Below are the code and all the weights of a small trained network. Each question names an input and a target symbol and asks about switching units off, where a switched-off unit gives its printed mean instead of its output.

import numpy as np


def w(rows, s, z=0):
    codes = np.array(rows[::2]) - 128.0
    scale = np.full(codes.shape[1], s)
    scale[-1] = z or s
    return codes * scale


def f(y):
    return y / 2 * (1 + np.tanh(0.7978845608 * (y + 0.044715 * y**3)))


def softmax(a):
    e = np.exp(a - a.max(-1, keepdims=True))
    return e / e.sum(-1, keepdims=True)


def log_softmax(a):
    a = a - a.max(-1, keepdims=True)
    return a - np.log(np.exp(a).sum(-1, keepdims=True))


def net(x, mask):
    ids = ['γεζξπτψ'.index(c) for c in x.split()]
    T = len(ids)
    res = E[ids] + P[:T]
    r = res
    for j in range(3):
        rows = slice(2 * j, 2 * j + 2)
        q, k, v = (r @ M[0][rows].T for M in (Q, K, V))
        z = softmax(np.where(np.tri(T) > 0, q @ k.T / 2**0.5, -1e9)) @ v
        o = O[0][rows]
        res = res + np.where(mask[j], z, o[:, -1]) @ o[:, :-1]
    y = f(res @ A[0][:, :-1].T + A[0][:, -1])
    res = res + np.where(mask[3:19], y, B[0][:, -1]) @ B[0][:, :-1]
    return log_softmax(res[-1] @ U[:, :-1].T + U[:, -1])


Q, K, V, O, A, B = {}, {}, {}, {}, {}, {}
E = w([
[111,152,205],'γ',
[244,141,172],'ε',
[214,214,123],'ζ',
[168,170,222],'ξ',
[163,202,148],'π',
[178,17,96],'τ',
[61,109,2],'ψ',
],0.015)
P = w([
[2,222,73],'0',
[219,145,159],'1',
[221,144,165],'2',
[217,140,160],'3',
[221,138,166],'4',
[222,138,169],'5',
[219,140,174],'6',
[220,147,170],'7',
[219,147,169],'8',
[213,150,189],'9',
],0.0056)
Q[0] = w([
[169,128,207],'h0',
[2,90,184],'h0',
[246,68,239],'h1',
[180,68,125],'h1',
[248,138,214],'h2',
[84,209,113],'h2',
],0.018)
K[0] = w([
[71,104,122],'h0',
[232,49,251],'h0',
[6,178,56],'h1',
[103,221,46],'h1',
[31,195,13],'h2',
[134,177,179],'h2',
],0.018)
V[0] = w([
[116,118,98],'h0',
[52,66,131],'h0',
[252,124,66],'h1',
[88,209,129],'h1',
[166,78,183],'h2',
[164,217,106],'h2',
],0.015)
O[0] = w([
[115,87,132,137],'h0',
[209,164,54,38],'h0',
[107,70,233,254],'h1',
[48,195,105,150],'h1',
[139,176,245,91],'h2',
[102,78,177,204],'h2',
],0.012,0.0076)
A[0] = w([
[128,102,183,74],'n0',
[120,112,169,117],'n1',
[156,231,150,186],'n2',
[109,174,62,38],'n3',
[195,185,196,113],'n4',
[119,127,61,33],'n5',
[153,114,181,112],'n6',
[67,143,182,145],'n7',
[73,114,109,45],'n8',
[94,171,87,254],'n9',
[191,64,122,67],'n10',
[57,182,122,107],'n11',
[191,153,111,145],'n12',
[121,254,219,118],'n13',
[47,73,104,211],'n14',
[22,93,111,78],'n15',
],0.012,0.0068)
B[0] = w([
[181,188,110,220],'n0',
[152,166,145,203],'n1',
[225,162,75,142],'n2',
[170,117,210,141],'n3',
[48,89,135,199],'n4',
[140,63,224,140],'n5',
[136,153,101,217],'n6',
[79,114,106,248],'n7',
[175,89,135,135],'n8',
[59,207,18,147],'n9',
[134,112,179,179],'n10',
[142,142,190,143],'n11',
[137,124,112,172],'n12',
[148,4,101,210],'n13',
[28,180,131,196],'n14',
[246,131,166,184],'n15',
],0.016,0.019)
U = w([
[195,117,145,87],'γ',
[94,6,182,143],'ε',
[162,117,251,49],'ζ',
[162,93,166,252],'ξ',
[77,119,142,178],'π',
[254,38,207,63],'τ',
[129,72,82,184],'ψ',
],0.0078,0.0029)

Each question gives the input, a string of symbols that net reads in full, and the target symbol t.
The units are the heads (2 rows each of Q, K, V and O) and the neurons (one row each of A and B). Each row of codes is followed by its name. A weight is (code - 128) times the scale printed after its matrix; where a second scale follows, it is the last column's (O, A, B and U).
mask holds one flag per unit, heads first, then neurons. A switched-off unit (its flag False) gives its mean, the last column of its rows in O or B, instead of its output. The means were averaged over made-up inputs and are rounded, as every weight is.
A unit's drop is (log p(t) with every unit on - log p(t) with that unit switched off) / (log p(t) with every unit on - log p(t) with every unit switched off).
The circuit of an input: a set's keep is (log p(t) with only the set's units on - log p(t) with every unit switched off) / (log p(t) with every unit on - log p(t) with every unit switched off). Starting from the 12 units with the biggest drops (on a tie, the unit counted first), units are removed one at a time, each time the one whose removal leaves the highest keep (on an exact tie, the one counted first), for as long as the keep stays at least 0.8.
units of the circuit, in order: the units of the circuit, biggest drop first
most important unit: the unit with the biggest drop
k most important neurons: the k neurons with the biggest drops, biggest first
which heads matter: for each layer, one digit per head in row order, 1 if its drop is at least 0.15 and else 0, layers parted by /
drop when u is switched off: that unit's drop, to one decimal
input ε π ζ τ ξ, target ε: 3 most important neurons	n13, n7, n4
input ξ ε ε ε, target ψ: which heads matter	010
input ε τ ε ε ξ ξ τ ε τ ψ, target ζ: 3 most important neurons	n0, n15, n1
input ε ε ε π ε ε π ε, target ε: which heads matter	000
input ε ζ ψ ε γ, target π: units of the circuit, in order	h2, n13
input π ε π ζ ζ ε ζ τ ξ, target π: units of the circuit, in order	h1
input ε γ γ τ π ε ε ζ, target ε: units of the circuit, in order	n13, h0
input ξ ε π γ, target ψ: units of the circuit, in order	h1, n9, n2
input τ ε γ, target τ: units of the circuit, in order	n14, h1
input ζ ε τ π, target ζ: 3 most important neurons	n15, n14, n11
input π ζ ε ζ ε ε τ, target π: 3 most important neurons	n14, n13, n9
input ε ε ε π ζ ε ε π, target ε: 4 most important neurons	n13, n7, n14, n2
input ε ε τ ε, target ε: 3 most important neurons	n13, n4, n15
input π ε ε τ, target π: most important unit	h1
input ε τ τ ε ξ, target ε: 3 most important neurons	n13, n4, n15
input ζ ε τ γ, target ζ: which heads matter	011
input ξ ζ ε ζ ε τ π τ ε, target ψ: which heads matter	010
input ε ζ ξ τ ε ζ, target ε: 2 most important neurons	n13, n7
input π τ ε ε ζ τ ε γ, target π: 2 most important neurons	n9, n14
input ξ γ ξ, target ψ: most important unit	h1
input τ ζ τ π ε ψ, target ζ: 4 most important neurons	n0, n15, n14, n1
input ζ ε ε ε ε τ ε π γ, target ζ: drop when n14 is switched off	0.8
input γ ε τ ε ε, target γ: drop when n7 is switched off	0.1
input π ζ π ζ ε ε τ ζ π, target π: drop when h2 is switched off	1.2
